Below is a small trained network, with its code and all its weights. Each question gives an input and a class and asks what happens when units are switched off, that is, made to give their printed mean instead of their output.

import numpy as np


def w(rows, s, z=0):
    codes = np.array(rows[::2]) - 128.0
    scale = np.full(codes.shape[1], s)
    scale[-1] = z or s
    return codes * scale


def norm(h):
    return h / np.sqrt((h * h).mean(-1, keepdims=True) + 1e-5)


def f(y):
    return y / 2 * (1 + np.tanh(0.7978845608 * (y + 0.044715 * y**3)))


def log_softmax(a):
    a = a - a.max(-1, keepdims=True)
    return a - np.log(np.exp(a).sum(-1, keepdims=True))


def net(x, mask):
    res = np.array(x, float).reshape(1, 2) / 4 @ E
    u = 0
    for l in range(4):
        y = f(norm(res) @ A[l][:, :-1].T + A[l][:, -1])
        res = res + np.where(mask[u : u + 4], y, B[l][:, -1]) @ B[l][:, :-1]
        u += 4
    return log_softmax(norm(res)[-1] @ U[:, :-1].T + U[:, -1])


A, B = {}, {}
E = w([
[114,119,153,106,122,254,224,99,145,137,201,77],'x0',
[147,252,169,61,38,142,136,88,189,139,164,168],'x1',
],0.0054)
A[0] = w([
[130,6,149,158,126,172,251,135,130,124,176,56,4],'0.n0',
[205,30,118,173,242,111,100,148,115,221,126,159,64],'0.n1',
[184,203,158,122,48,5,58,165,141,158,50,199,57],'0.n2',
[121,174,39,189,200,15,51,101,143,215,54,116,117],'0.n3',
],0.0023,0.003)
B[0] = w([
[133,151,112,54,129,121,83,84,197,154,93,240,155],'0.n0',
[83,93,127,146,119,165,120,195,181,96,101,102,162],'0.n1',
[98,167,3,45,149,196,157,112,157,112,123,232,255],'0.n2',
[181,108,145,148,48,127,146,128,64,67,81,123,229],'0.n3',
],0.0044,0.0025)
A[1] = w([
[137,198,253,89,96,169,188,76,111,142,225,97,8],'1.n0',
[139,193,187,100,117,181,185,65,201,223,248,125,80],'1.n1',
[162,214,185,101,90,80,46,119,152,187,136,117,112],'1.n2',
[104,115,149,170,208,196,185,141,110,128,147,51,29],'1.n3',
],0.0038,0.0011)
B[1] = w([
[161,94,121,234,41,184,255,187,90,13,126,105,221],'1.n0',
[152,8,219,140,135,92,201,193,198,130,39,55,255],'1.n1',
[56,71,100,59,249,114,146,52,91,116,98,136,166],'1.n2',
[111,168,72,52,95,159,83,60,148,159,135,243,159],'1.n3',
],0.0038,0.0062)
A[2] = w([
[137,115,196,202,117,152,171,157,155,140,167,3,113],'2.n0',
[146,124,131,201,168,72,64,172,51,141,98,115,97],'2.n1',
[122,92,137,224,161,114,128,158,84,131,126,68,61],'2.n2',
[145,193,133,125,126,25,48,114,106,133,128,170,6],'2.n3',
],0.0054,0.0011)
B[2] = w([
[186,236,111,254,113,120,109,88,21,132,198,78,254],'2.n0',
[98,106,142,120,65,119,181,155,184,74,154,101,219],'2.n1',
[136,139,215,90,142,127,106,152,170,155,136,109,195],'2.n2',
[133,145,117,151,166,207,136,88,88,189,198,110,207],'2.n3',
],0.0067,0.0046)
A[3] = w([
[99,120,117,99,254,187,79,106,119,239,138,172,209],'3.n0',
[121,165,91,148,96,133,105,112,111,71,147,163,172],'3.n1',
[163,216,125,118,146,107,70,79,109,204,154,164,17],'3.n2',
[95,95,108,187,241,157,123,123,105,173,156,85,2],'3.n3',
],0.0058,0.00089)
B[3] = w([
[94,139,145,92,161,152,38,121,53,113,216,124,253],'3.n0',
[86,135,93,129,135,130,163,148,82,228,142,150,181],'3.n1',
[227,97,207,176,176,32,33,210,227,165,1,47,202],'3.n2',
[122,178,133,92,156,99,68,73,98,91,154,146,149],'3.n3',
],0.0056,0.0042)
U = w([
[104,140,52,157,98,112,162,141,51,158,121,193,126],'0',
[134,150,104,174,175,98,124,42,130,115,94,96,1],'1',
[191,162,166,241,103,180,217,66,87,119,171,27,126],'2',
[100,71,164,171,109,82,115,187,174,65,107,53,134],'3',
[148,166,154,76,107,102,177,66,179,104,91,177,126],'4',
[192,189,130,115,191,77,3,144,132,202,87,144,126],'5',
[90,109,140,83,187,172,60,80,61,97,198,127,135],'6',
],0.014,0.028)

Each question gives the input, the list of numbers given to net, and the class t.
The units are the neurons (one row each of A and B). Each row of codes is followed by its name. A weight is (code - 128) times the scale printed after its matrix; where a second scale follows, it is the last column's (A, B and U).
mask holds one flag per neuron, layer by layer. A switched-off neuron (its flag False) gives its mean, the last column of its row in B, instead of its output. The means were averaged over made-up inputs and are rounded, as every weight is.
A unit's drop is (log p(t) with every unit on - log p(t) with that unit switched off) / (log p(t) with every unit on - log p(t) with every unit switched off).
The circuit of an input: a set's keep is (log p(t) with only the set's units on - log p(t) with every unit switched off) / (log p(t) with every unit on - log p(t) with every unit switched off). Starting from the 12 units with the biggest drops (on a tie, the unit counted first), units are removed one at a time, each time the one whose removal leaves the highest keep (on an exact tie, the one counted first), for as long as the keep stays at least 0.8.
units of the circuit, in order: the units of the circuit, biggest drop first
unit that matters most: the unit with the biggest drop
k most important neurons: the k neurons with the biggest drops, biggest first
k most important neurons of layer l: the k neurons of layer l with the biggest drops, biggest first
drop when u is switched off: that unit's drop, to one decimal
input [-4,8], class 5: units of the circuit, in order -> 3.n2
input [-3,1], class 5: 2 most important neurons -> 1.n0, 1.n1
input [-3,0], class 0: 2 most important neurons of layer 1 -> 1.n3, 1.n1
input [-1,4], class 4: 2 most important neurons -> 2.n0, 0.n2
input [-2,4], class 5: 2 most important neurons -> 1.n0, 0.n2
input [1,-5], class 3: 3 most important neurons -> 0.n2, 2.n3, 2.n0
input [-1,7], class 4: 4 most important neurons -> 1.n2, 2.n0, 0.n2, 2.n3
input [0,-1], class 3: 2 most important neurons -> 1.n0, 1.n1
input [2,-8], class 6: 2 most important neurons of layer 3 -> 3.n3, 3.n2
input [-6,0], class 0: 4 most important neurons -> 0.n3, 2.n1, 1.n3, 2.n0
input [-2,-1], class 3: 2 most important neurons -> 2.n0, 1.n3
input [0,0], class 0: 3 most important neurons of layer 2 -> 2.n3, 2.n0, 2.n2
input [2,-2], class 6: 2 most important neurons -> 2.n0, 1.n0
input [-2,2], class 5: unit that matters most -> 1.n0
input [6,-4], class 6: drop when 1.n3 is switched off -> 0.5
input [1,-1], class 6: drop when 2.n1 is switched off -> 0.9
